Here is a tiny trained network, its code and every weight. The questions are about switching its units off for an input and a class, where a switched-off unit gives its printed mean instead of its output.

import numpy as np


def w(rows, s, z=0):
    codes = np.array(rows[::2]) - 128.0
    scale = np.full(codes.shape[1], s)
    scale[-1] = z or s
    return codes * scale


def norm(h):
    return h / np.sqrt((h * h).mean(-1, keepdims=True) + 1e-5)


def f(y):
    return y / 2 * (1 + np.tanh(0.7978845608 * (y + 0.044715 * y**3)))


def log_softmax(a):
    a = a - a.max(-1, keepdims=True)
    return a - np.log(np.exp(a).sum(-1, keepdims=True))


def net(x, mask):
    res = np.array(x, float).reshape(1, 7) / 4 @ E
    u = 0
    for l in range(2):
        y = f(norm(res) @ A[l][:, :-1].T + A[l][:, -1])
        res = res + np.where(mask[u : u + 14], y, B[l][:, -1]) @ B[l][:, :-1]
        u += 14
    return log_softmax(norm(res)[-1] @ U[:, :-1].T + U[:, -1])


A, B = {}, {}
E = w([
[216,79,159,126,81,106,210,116],'x0',
[83,69,171,6,188,148,130,173],'x1',
[155,174,193,48,91,59,64,166],'x2',
[183,95,93,142,165,195,85,101],'x3',
[116,41,151,41,162,114,125,76],'x4',
[185,147,93,23,117,167,68,102],'x5',
[84,138,117,153,42,251,136,107],'x6',
],0.0032)
A[0] = w([
[138,147,198,97,84,110,72,162,22],'0.n0',
[161,191,145,98,76,144,50,136,43],'0.n1',
[166,143,159,156,52,114,201,130,84],'0.n2',
[199,81,114,210,124,192,146,132,28],'0.n3',
[141,98,88,203,129,139,188,114,119],'0.n4',
[234,192,102,181,15,102,116,76,48],'0.n5',
[118,145,236,136,79,36,147,194,109],'0.n6',
[215,101,82,65,132,160,83,89,81],'0.n7',
[178,144,147,168,141,84,163,173,99],'0.n8',
[127,89,147,117,174,166,139,176,78],'0.n9',
[229,86,158,9,105,106,153,107,150],'0.n10',
[155,56,149,9,107,170,159,111,38],'0.n11',
[163,130,124,162,182,3,123,182,87],'0.n12',
[148,164,119,100,55,147,109,95,4],'0.n13',
],0.0065,0.0027)
B[0] = w([
[126,91,77,151,147,114,165,98,150],'0.n0',
[113,122,36,166,140,58,124,134,161],'0.n1',
[85,133,83,135,232,179,122,172,164],'0.n2',
[194,106,240,129,93,184,204,71,165],'0.n3',
[117,117,112,134,150,137,229,110,182],'0.n4',
[151,60,94,189,34,251,103,132,207],'0.n5',
[110,182,105,78,70,102,198,65,203],'0.n6',
[159,182,193,63,91,92,146,117,189],'0.n7',
[126,165,135,74,81,150,101,94,153],'0.n8',
[164,151,110,136,77,154,161,107,136],'0.n9',
[137,147,168,2,163,48,78,107,253],'0.n10',
[185,113,161,106,81,45,80,34,207],'0.n11',
[224,135,220,101,155,141,126,117,194],'0.n12',
[181,153,81,188,159,122,84,150,131],'0.n13',
],0.0058,0.0049)
A[1] = w([
[79,142,233,79,192,153,95,201,103],'1.n0',
[186,184,133,83,181,140,93,112,148],'1.n1',
[145,52,143,162,166,70,169,64,22],'1.n2',
[185,81,117,197,162,202,177,150,38],'1.n3',
[46,60,146,83,120,189,55,120,112],'1.n4',
[154,140,173,158,239,75,118,124,43],'1.n5',
[172,184,112,215,98,21,120,111,4],'1.n6',
[87,128,227,113,140,113,173,148,83],'1.n7',
[86,134,97,139,90,198,3,213,68],'1.n8',
[163,80,127,134,125,87,178,99,67],'1.n9',
[194,125,154,80,111,151,96,139,124],'1.n10',
[109,198,109,129,156,6,73,110,136],'1.n11',
[38,119,84,93,123,125,170,148,117],'1.n12',
[49,186,166,149,158,73,217,148,110],'1.n13',
],0.0057,0.0031)
B[1] = w([
[248,156,87,132,97,225,86,196,157],'1.n0',
[94,145,160,46,146,117,136,165,222],'1.n1',
[73,52,115,217,156,111,2,80,133],'1.n2',
[134,156,231,87,78,164,190,72,194],'1.n3',
[254,195,98,152,15,73,113,91,142],'1.n4',
[99,50,108,104,187,169,65,219,136],'1.n5',
[251,91,117,131,64,161,139,27,119],'1.n6',
[177,122,96,118,114,109,20,75,153],'1.n7',
[237,137,72,125,129,32,43,141,154],'1.n8',
[109,122,136,159,123,134,45,104,141],'1.n9',
[52,173,134,98,173,120,127,120,199],'1.n10',
[178,92,188,67,133,232,205,119,254],'1.n11',
[106,152,11,157,154,50,147,131,147],'1.n12',
[74,111,93,56,145,58,87,108,173],'1.n13',
],0.0046,0.0034)
U = w([
[179,160,42,184,75,117,57,162,123],'0',
[97,116,182,168,130,119,114,185,2],'1',
[82,33,159,185,197,100,116,89,91],'2',
[150,128,157,223,77,239,207,97,156],'3',
[138,116,152,109,209,187,96,249,99],'4',
[173,142,207,15,134,74,118,85,174],'5',
[6,148,82,139,135,71,189,128,129],'6',
],0.012,0.0087)

Each question gives the input, the list of numbers given to net, and the class t.
The units are the neurons (one row each of A and B). Each row of codes is followed by its name. A weight is (code - 128) times the scale printed after its matrix; where a second scale follows, it is the last column's (A, B and U).
mask holds one flag per neuron, layer by layer. A switched-off neuron (its flag False) gives its mean, the last column of its row in B, instead of its output. The means were averaged over made-up inputs and are rounded, as every weight is.
A unit's drop is (log p(t) with every unit on - log p(t) with that unit switched off) / (log p(t) with every unit on - log p(t) with every unit switched off).
The circuit of an input: a set's keep is (log p(t) with only the set's units on - log p(t) with every unit switched off) / (log p(t) with every unit on - log p(t) with every unit switched off). Starting from the 12 units with the biggest drops (on a tie, the unit counted first), units are removed one at a time, each time the one whose removal leaves the highest keep (on an exact tie, the one counted first), for as long as the keep stays at least 0.8.
units of the circuit, in order: the units of the circuit, biggest drop first
top k neurons: the k neurons with the biggest drops, biggest first
k most important neurons of layer l: the k neurons of layer l with the biggest drops, biggest first
input [1,-5,2,-5,-5,2,-7], class 3: units of the circuit, in order -> 0.n5, 0.n10
input [-8,4,-8,3,4,-4,-4], class 6: units of the circuit, in order -> 0.n12, 1.n12
input [-2,-3,4,0,-3,-5,-1], class 3: top 2 neurons -> 0.n10, 0.n5
input [-6,7,2,-5,-6,-3,1], class 6: units of the circuit, in order -> 0.n10, 1.n12
input [-5,-1,-2,2,-2,1,4], class 0: top 2 neurons -> 1.n8, 0.n12
input [-8,4,6,-5,-3,-8,5], class 6: top 2 neurons -> 0.n6, 0.n10
input [2,-3,-4,-2,-6,1,-7], class 3: units of the circuit, in order -> 0.n10
input [-7,6,-6,-8,-1,1,-4], class 4: units of the circuit, in order -> 1.n0, 0.n6
input [-2,7,-3,-5,0,-6,8], class 6: top 3 neurons -> 0.n10, 0.n5, 0.n12
input [8,-2,-2,-8,4,-5,-1], class 6: 2 most important neurons of layer 0 -> 0.n2, 0.n6
input [-5,-3,-5,-8,6,5,1], class 0: 3 most important neurons of layer 0 -> 0.n10, 0.n6, 0.n4
input [0,-1,2,0,-8,1,6], class 0: 2 most important neurons of layer 1 -> 1.n8, 1.n11
input [3,-1,2,-7,-1,4,3], class 0: 2 most important neurons of layer 0 -> 0.n5, 0.n13
input [4,0,0,4,-3,6,6], class 3: units of the circuit, in order -> 0.n5
input [-6,-3,-1,7,-8,5,-5], class 0: top 2 neurons -> 0.n10, 1.n8
input [7,-1,-6,-4,5,-2,1], class 2: top 2 neurons -> 1.n2, 0.n5
input [2,8,5,-4,-6,-7,4], class 6: 2 most important neurons of layer 0 -> 0.n6, 0.n10
input [2,2,-3,4,2,-6,1], class 3: 2 most important neurons of layer 0 -> 0.n10, 0.n3
input [-3,4,-3,-2,4,-7,7], class 6: 3 most important neurons of layer 1 -> 1.n12, 1.n13, 1.n11
input [2,-6,7,-5,5,-8,6], class 6: top 2 neurons -> 0.n6, 0.n2
input [1,-8,0,4,6,-5,-5], class 3: most important neuron of layer 0 -> 0.n10
input [-8,-1,3,1,5,-4,-6], class 4: 2 most important neurons of layer 1 -> 1.n5, 1.n0
input [-7,2,6,0,-3,-3,6], class 0: top 2 neurons -> 1.n8, 0.n4
input [-1,-8,3,-1,1,1,-2], class 3: 2 most important neurons of layer 0 -> 0.n10, 0.n12
